Here is a tiny trained network, its code and every weight. The questions are about switching its units off for an input and a class, where a switched-off unit gives its printed mean instead of its output.

import numpy as np


def w(rows, s, z=0):
    codes = np.array(rows[::2]) - 128.0
    scale = np.full(codes.shape[1], s)
    scale[-1] = z or s
    return codes * scale


def norm(h):
    return h / np.sqrt((h * h).mean(-1, keepdims=True) + 1e-5)


def f(y):
    return y / 2 * (1 + np.tanh(0.7978845608 * (y + 0.044715 * y**3)))


def log_softmax(a):
    a = a - a.max(-1, keepdims=True)
    return a - np.log(np.exp(a).sum(-1, keepdims=True))


def net(x, mask):
    res = np.array(x, float).reshape(1, 5) / 4 @ E
    u = 0
    for l in range(3):
        y = f(norm(res) @ A[l][:, :-1].T + A[l][:, -1])
        res = res + np.where(mask[u : u + 11], y, B[l][:, -1]) @ B[l][:, :-1]
        u += 11
    return log_softmax(norm(res)[-1] @ U[:, :-1].T + U[:, -1])


A, B = {}, {}
E = w([
[204,202,151,219,61],'x0',
[112,177,2,166,120],'x1',
[91,182,176,194,245],'x2',
[150,228,149,44,152],'x3',
[127,128,130,125,127],'x4',
],0.00094)
A[0] = w([
[103,173,138,170,213,98],'L0N0',
[168,253,142,14,140,40],'L0N1',
[235,199,159,201,79,52],'L0N2',
[165,206,130,52,138,31],'L0N3',
[148,53,240,105,176,2],'L0N4',
[149,152,87,96,61,126],'L0N5',
[153,66,87,91,75,231],'L0N6',
[221,96,102,200,157,164],'L0N7',
[127,161,149,173,184,108],'L0N8',
[182,119,160,72,147,77],'L0N9',
[92,91,100,65,192,105],'L0N10',
],0.0039,0.00095)
B[0] = w([
[163,81,108,71,177,211],'L0N0',
[69,5,156,249,112,248],'L0N1',
[28,163,118,35,101,225],'L0N2',
[114,118,81,224,102,159],'L0N3',
[165,171,171,116,105,204],'L0N4',
[217,58,105,70,148,166],'L0N5',
[103,116,173,152,232,240],'L0N6',
[60,149,208,129,147,177],'L0N7',
[157,140,108,106,198,171],'L0N8',
[184,154,129,144,111,139],'L0N9',
[62,183,165,57,21,224],'L0N10',
],0.0027,0.0011)
A[1] = w([
[195,137,113,114,193,216],'L1N0',
[169,72,139,104,91,36],'L1N1',
[42,181,157,158,115,99],'L1N2',
[132,99,254,157,130,160],'L1N3',
[252,64,105,59,38,2],'L1N4',
[119,139,140,148,162,118],'L1N5',
[179,111,161,89,137,170],'L1N6',
[75,111,164,115,201,111],'L1N7',
[88,134,4,159,172,172],'L1N8',
[91,120,118,61,84,225],'L1N9',
[124,210,148,155,84,82],'L1N10',
],0.0038,0.00071)
B[1] = w([
[188,123,51,140,251,130],'L1N0',
[113,149,98,137,151,131],'L1N1',
[115,88,76,149,141,188],'L1N2',
[171,131,95,133,98,250],'L1N3',
[97,118,62,137,199,153],'L1N4',
[156,84,114,116,117,143],'L1N5',
[139,163,51,147,144,149],'L1N6',
[83,87,164,160,115,225],'L1N7',
[213,133,248,106,71,235],'L1N8',
[92,240,119,160,150,202],'L1N9',
[83,138,95,81,130,115],'L1N10',
],0.0027,0.0016)
A[2] = w([
[125,83,130,163,119,156],'L2N0',
[186,149,117,125,118,9],'L2N1',
[223,115,119,77,139,175],'L2N2',
[119,145,98,123,106,35],'L2N3',
[186,165,138,147,105,26],'L2N4',
[129,103,2,136,135,186],'L2N5',
[88,220,102,179,103,200],'L2N6',
[120,160,114,140,66,88],'L2N7',
[136,160,160,136,173,199],'L2N8',
[204,165,115,170,106,52],'L2N9',
[171,129,183,84,100,184],'L2N10',
],0.0045,0.0012)
B[2] = w([
[247,111,237,176,50,205],'L2N0',
[151,118,166,74,127,49],'L2N1',
[183,199,58,97,157,178],'L2N2',
[142,38,189,112,106,61],'L2N3',
[136,144,148,68,99,78],'L2N4',
[168,133,184,154,234,146],'L2N5',
[41,43,142,53,151,217],'L2N6',
[77,98,126,81,216,131],'L2N7',
[134,28,2,111,115,230],'L2N8',
[114,177,146,103,34,90],'L2N9',
[140,200,53,103,28,255],'L2N10',
],0.0021,0.00092)
U = w([
[2,115,117,85,117,213],'0',
[139,69,170,205,67,136],'1',
[170,117,77,140,217,131],'2',
[175,190,89,82,50,12],'3',
],0.0082,0.0011)

Each question gives the input, the list of numbers given to net, and the class t.
The units are the neurons (one row each of A and B). Each row of codes is followed by its name. A weight is (code - 128) times the scale printed after its matrix; where a second scale follows, it is the last column's (A, B and U).
mask holds one flag per neuron, layer by layer. A switched-off neuron (its flag False) gives its mean, the last column of its row in B, instead of its output. The means were averaged over made-up inputs and are rounded, as every weight is.
A unit's drop is (log p(t) with every unit on - log p(t) with that unit switched off) / (log p(t) with every unit on - log p(t) with every unit switched off).
The circuit of an input: a set's keep is (log p(t) with only the set's units on - log p(t) with every unit switched off) / (log p(t) with every unit on - log p(t) with every unit switched off). Starting from the 12 units with the biggest drops (on a tie, the unit counted first), units are removed one at a time, each time the one whose removal leaves the highest keep (on an exact tie, the one counted first), for as long as the keep stays at least 0.8.
units of the circuit, in order: the units of the circuit, biggest drop first
most important unit: the unit with the biggest drop
k most important neurons: the k neurons with the biggest drops, biggest first
k most important neurons of layer l: the k neurons of layer l with the biggest drops, biggest first
input [-1,8,-1,-3,-6], class 3: units of the circuit, in order => [L1N8, L0N1]
input [6,-6,-1,3,2], class 0: units of the circuit, in order => [L0N2, L1N8]
input [-6,5,5,-7,-8], class 1: 2 most important neurons => [L0N2, L1N8]
input [-5,-6,-1,3,-2], class 3: units of the circuit, in order => [L0N4, L2N10]
input [6,-3,6,4,6], class 0: 4 most important neurons => [L0N2, L0N5, L1N8, L0N6]
input [-1,-7,-6,7,8], class 1: 4 most important neurons => [L0N1, L0N3, L1N8, L0N0]
input [2,-2,-7,5,1], class 2: 2 most important neurons of layer 1 => [L1N4, L1N8]
input [-7,-8,-4,1,-5], class 3: 2 most important neurons => [L0N4, L0N2]
input [5,-2,-7,3,1], class 2: most important neuron => [L0N5]
input [8,-5,1,7,5], class 0: units of the circuit, in order => [L0N2, L1N8, L2N6]
input [-5,7,-8,7,6], class 2: 4 most important neurons => [L0N5, L1N4, L0N2, L2N5]
input [8,7,-5,-7,-3], class 0: 4 most important neurons => [L0N2, L0N7, L0N1, L2N6]
input [8,-5,0,-7,-2], class 0: 2 most important neurons => [L0N2, L0N1]
input [-3,-2,6,-4,-5], class 2: units of the circuit, in order => [L0N1, L0N2, L1N0]
input [5,-7,-2,-4,5], class 3: units of the circuit, in order => [L0N1, L2N10]
input [3,-7,0,1,1], class 3: most important unit => L0N10
input [6,-5,-8,-7,-2], class 2: 4 most important neurons => [L1N4, L0N10, L0N1, L1N8]
input [-5,-6,1,-1,2], class 3: 2 most important neurons of layer 0 => [L0N4, L0N2]
input [-5,2,4,8,-5], class 1: 2 most important neurons => [L0N1, L0N2]
input [5,5,-4,7,-3], class 1: 4 most important neurons of layer 0 => [L0N1, L0N3, L0N10, L0N4]
input [6,-6,7,-4,-7], class 2: 2 most important neurons => [L0N10, L0N8]
input [8,-3,3,8,2], class 0: 2 most important neurons of layer 1 => [L1N10, L1N8]
input [-2,-2,-8,-6,-8], class 2: units of the circuit, in order => [L0N1, L1N4, L2N5]
